Here is a tiny trained network, its code and every weight. The questions are about switching its units off for an input and a class, where a switched-off unit gives its printed mean instead of its output.

import numpy as np


def w(rows, s, z=0):
    codes = np.array(rows[::2]) - 128.0
    scale = np.full(codes.shape[1], s)
    scale[-1] = z or s
    return codes * scale


def f(y):
    return np.maximum(y, 0)


def log_softmax(a):
    a = a - a.max(-1, keepdims=True)
    return a - np.log(np.exp(a).sum(-1, keepdims=True))


def net(x, mask):
    res = np.array(x, float).reshape(1, 4) / 4 @ E
    y = f(res @ A[0][:, :-1].T + A[0][:, -1])
    res = res + np.where(mask, y, B[0][:, -1]) @ B[0][:, :-1]
    return log_softmax(res[-1] @ U[:, :-1].T + U[:, -1])


A, B = {}, {}
E = w([
[243,22,32,185,175,57,2,32,185,170],'x0',
[51,227,144,151,174,159,96,156,183,225],'x1',
[131,189,119,144,189,93,87,193,143,43],'x2',
[202,172,172,196,89,106,209,129,131,182],'x3',
],0.0097)
A[0] = w([
[114,217,102,142,107,120,78,78,201,169,224],'N1',
[219,96,148,108,131,127,204,102,132,94,197],'N2',
[224,102,110,121,122,40,58,56,204,145,211],'N3',
[168,122,62,148,137,87,60,109,199,211,135],'N4',
[173,106,158,148,163,150,108,147,142,204,53],'N5',
[128,138,151,99,69,174,173,150,62,54,253],'N6',
[249,113,1,137,121,129,58,115,166,161,192],'N7',
[113,177,142,79,122,177,210,194,81,226,250],'N8',
],0.0097,0.0035)
B[0] = w([
[72,150,184,108,219,196,181,128,144,149,181],'N1',
[219,81,100,65,88,73,148,141,123,149,185],'N2',
[134,110,174,216,57,88,194,143,178,88,251],'N3',
[116,196,184,202,164,203,161,20,198,146,218],'N4',
[87,153,176,185,149,241,140,114,147,97,156],'N5',
[196,155,2,87,39,91,95,204,178,130,224],'N6',
[120,31,210,171,140,140,183,69,124,62,248],'N7',
[123,186,146,75,161,60,124,185,32,186,241],'N8',
],0.0095,0.018)
U = w([
[198,135,79,90,112,102,141,175,98,56,252],'0',
[215,58,150,216,157,105,147,85,150,43,5],'1',
[61,254,155,112,207,147,84,195,142,167,139],'2',
[113,201,149,242,240,186,119,55,207,144,9],'3',
],0.0087,0.0034)

Each question gives the input, the list of numbers given to net, and the class t.
The units are the neurons (one row each of A and B). Each row of codes is followed by its name. A weight is (code - 128) times the scale printed after its matrix; where a second scale follows, it is the last column's (A, B and U).
mask holds one flag per neuron, in row order. A switched-off neuron (its flag False) gives its mean, the last column of its row in B, instead of its output. The means were averaged over made-up inputs and are rounded, as every weight is.
A unit's drop is (log p(t) with every unit on - log p(t) with that unit switched off) / (log p(t) with every unit on - log p(t) with every unit switched off).
The circuit of an input: a set's keep is (log p(t) with only the set's units on - log p(t) with every unit switched off) / (log p(t) with every unit on - log p(t) with every unit switched off). Starting from all 8 units, units are removed one at a time, each time the one whose removal leaves the highest keep (on an exact tie, the one counted first), for as long as the keep stays at least 0.8.
units of the circuit, in order: the units of the circuit, biggest drop first
k most important neurons: the k neurons with the biggest drops, biggest first
drop of u: that unit's drop, to one decimal
input [-6,3,-7,3], class 2: units of the circuit, in order	[N8]
input [1,1,-3,0], class 3: units of the circuit, in order	[N6 N2]
input [1,1,7,-8], class 3: 2 most important neurons	[N8 N6]
input [-1,0,1,2], class 0: 2 most important neurons	[N4 N1]
input [-5,2,-7,3], class 2: 3 most important neurons	[N8 N7 N3]
input [-6,0,-6,8], class 0: 2 most important neurons	[N6 N4]
input [-2,3,-8,7], class 2: drop of N6	0.0
input [7,2,-8,-3], class 3: drop of N4	2.2
input [8,4,-4,1], class 3: drop of N4	2.0
input [0,6,-5,-4], class 2: drop of N3	0.3
